Below are the code and all the weights of a small trained network. Each question names an input and a target symbol and asks about switching units off, where a switched-off unit gives its printed mean instead of its output.

import numpy as np


def w(rows, s, z=0):
    codes = np.array(rows[::2]) - 128.0
    scale = np.full(codes.shape[1], s)
    scale[-1] = z or s
    return codes * scale


def f(y):
    return np.maximum(y, 0)


def softmax(a):
    e = np.exp(a - a.max(-1, keepdims=True))
    return e / e.sum(-1, keepdims=True)


def log_softmax(a):
    a = a - a.max(-1, keepdims=True)
    return a - np.log(np.exp(a).sum(-1, keepdims=True))


def net(x, mask):
    ids = ['ΓΘΣΦαβδεηλμξπτψω'.index(c) for c in x.split()]
    T = len(ids)
    res = E[ids] + P[:T]
    q, k, v = (res @ M[0].T for M in (Q, K, V))
    z = softmax(np.where(np.tri(T) > 0, q @ k.T / 3**0.5, -1e9)) @ v
    res = res + np.where(mask[0], z, O[0][:, -1]) @ O[0][:, :-1]
    y = f(res @ A[0][:, :-1].T + A[0][:, -1])
    res = res + np.where(mask[1:9], y, B[0][:, -1]) @ B[0][:, :-1]
    return log_softmax(res[-1] @ U[:, :-1].T + U[:, -1])


Q, K, V, O, A, B = {}, {}, {}, {}, {}, {}
E = w([
[198,181,164,71,205,119,125,151,64],'Γ',
[147,99,112,141,194,39,120,113,116],'Θ',
[185,195,61,162,68,88,102,75,63],'Σ',
[37,195,82,96,82,109,93,112,107],'Φ',
[109,158,85,79,189,92,56,182,36],'α',
[61,120,143,164,128,214,155,197,92],'β',
[100,36,178,62,106,191,103,61,143],'δ',
[86,48,150,134,84,130,24,72,37],'ε',
[254,81,157,200,94,112,87,82,155],'η',
[171,17,72,123,129,179,123,196,159],'λ',
[71,142,93,184,202,107,140,135,145],'μ',
[225,134,148,111,46,186,130,101,83],'ξ',
[93,84,142,52,217,50,35,94,94],'π',
[150,212,38,121,139,169,188,211,141],'τ',
[89,135,193,62,189,169,141,74,83],'ψ',
[177,121,167,159,146,139,132,11,195],'ω',
],0.0091)
P = w([
[158,212,50,115,195,235,36,149,142],'0',
[77,44,204,167,111,80,194,222,179],'1',
[218,111,70,149,205,174,195,12,23],'2',
[71,46,197,175,120,86,200,223,158],'3',
[246,251,202,5,60,36,42,180,190],'4',
[62,11,189,182,127,95,221,213,136],'5',
[85,254,51,187,221,249,20,30,134],'6',
[75,17,185,176,134,111,222,213,142],'7',
],0.0063)
Q[0] = w([
[231,184,30,36,200,227,78,32,14],'H0',
[194,141,255,14,42,9,157,204,196],'H0',
[151,201,232,90,86,123,13,181,250],'H0',
],0.0055)
K[0] = w([
[241,198,47,29,79,190,29,92,153],'H0',
[99,52,18,255,218,218,216,33,33],'H0',
[217,73,168,76,116,24,236,52,74],'H0',
],0.0057)
V[0] = w([
[223,25,114,254,66,226,192,30,206],'H0',
[12,8,179,16,222,122,110,51,131],'H0',
[28,171,94,250,14,76,17,9,74],'H0',
],0.0055)
O[0] = w([
[52,220,160,240,171,222,33,66,240,76],'H0',
[57,25,26,25,144,170,98,1,215,127],'H0',
[10,114,131,235,33,19,17,70,71,3],'H0',
],0.0059,0.0026)
A[0] = w([
[185,92,205,168,229,140,91,162,55,255],'N0',
[141,6,109,224,225,26,125,183,220,90],'N1',
[204,171,135,153,204,162,19,8,64,135],'N2',
[119,2,228,219,10,225,139,177,162,63],'N3',
[185,139,23,17,207,92,73,27,89,98],'N4',
[57,111,27,204,70,90,169,229,172,216],'N5',
[126,99,222,209,208,187,231,192,226,154],'N6',
[204,122,243,123,112,56,149,72,163,230],'N7',
],0.0063,0.0044)
B[0] = w([
[120,251,211,107,114,72,58,64,47,255],'N0',
[253,136,217,221,227,111,15,47,231,179],'N1',
[20,66,116,212,146,184,94,193,242,188],'N2',
[202,146,229,96,26,254,60,209,107,168],'N3',
[226,48,81,81,113,173,187,175,219,198],'N4',
[96,4,61,229,56,19,85,174,99,193],'N5',
[64,218,21,128,197,179,220,181,148,244],'N6',
[125,212,47,103,49,65,216,99,61,194],'N7',
],0.0066,0.0073)
U = w([
[254,150,197,53,38,217,213,149,62,80],'Γ',
[37,131,94,49,176,172,185,50,48,254],'Θ',
[32,109,78,226,238,118,71,83,206,83],'Σ',
[224,95,166,61,221,92,40,62,166,196],'Φ',
[200,114,32,145,32,31,108,70,24,162],'α',
[158,242,153,78,174,71,182,110,31,68],'β',
[13,162,221,213,107,187,107,231,144,19],'δ',
[210,28,128,197,145,239,80,201,245,43],'ε',
[206,132,64,172,198,64,79,42,141,224],'η',
[159,232,43,113,199,228,126,12,194,103],'λ',
[155,62,168,40,86,238,182,116,182,181],'μ',
[218,56,160,55,159,42,104,202,24,134],'ξ',
[114,132,226,190,57,105,2,118,39,85],'π',
[147,50,7,107,127,84,245,232,199,13],'τ',
[9,26,54,144,49,79,104,113,185,181],'ψ',
[216,218,211,199,121,173,62,80,135,80],'ω',
],0.0065,0.0049)

Each question gives the input, a string of symbols that net reads in full, and the target symbol t.
The units are the heads (3 rows each of Q, K, V and O) and the neurons (one row each of A and B). Each row of codes is followed by its name. A weight is (code - 128) times the scale printed after its matrix; where a second scale follows, it is the last column's (O, A, B and U).
mask holds one flag per unit, heads first, then neurons. A switched-off unit (its flag False) gives its mean, the last column of its rows in O or B, instead of its output. The means were averaged over made-up inputs and are rounded, as every weight is.
A unit's drop is (log p(t) with every unit on - log p(t) with that unit switched off) / (log p(t) with every unit on - log p(t) with every unit switched off).
The circuit of an input: a set's keep is (log p(t) with only the set's units on - log p(t) with every unit switched off) / (log p(t) with every unit on - log p(t) with every unit switched off). Starting from all 9 units, units are removed one at a time, each time the one whose removal leaves the highest keep (on an exact tie, the one counted first), for as long as the keep stays at least 0.8.
circuit, biggest first: the units of the circuit, biggest drop first
top k neurons: the k neurons with the biggest drops, biggest first
input λ λ Σ, target λ: circuit, biggest first : (H0)
input α ψ μ μ, target Σ: circuit, biggest first : (N1; N6; N5)
input λ ψ Σ ω, target λ: circuit, biggest first : (H0; N6; N5)
input ψ Φ ξ, target μ: top 2 neurons : (N4; N2)
input ψ π π π η λ ε, target δ: circuit, biggest first : (N2; H0)
input λ Φ Σ Σ λ, target π: circuit, biggest first : (H0; N6)
input Σ ξ π ω τ ω ω, target β: circuit, biggest first : (H0; N0)
input ε α λ λ, target ε: circuit, biggest first : (N1; N3)
input λ μ ω, target λ: circuit, biggest first : (H0; N6)
input Φ Φ λ λ Θ, target λ: circuit, biggest first : (H0; N5)
input π Γ α, target τ: circuit, biggest first : (N4; H0)
input β τ Γ μ, target Σ: top 3 neurons : (N1; N6; N5)
input ω Θ ψ Φ ω, target μ: top 2 neurons : (N4; N6)
input β μ ψ ψ, target Θ: top neuron : (N1)
input π ξ Σ, target τ: top 2 neurons : (N4; N0)
input Φ β λ α ε ψ π Φ, target ψ: top 2 neurons : (N5; N0)
input ψ ξ β δ Φ λ Γ Θ, target η: top 2 neurons : (N1; N2)
input λ Φ ψ π Γ δ, target μ: top 3 neurons : (N3; N0; N5)
input Φ λ ε Φ ξ, target ψ: top 2 neurons : (N2; N0)
input λ λ μ, target λ: top 2 neurons : (N6; N5)
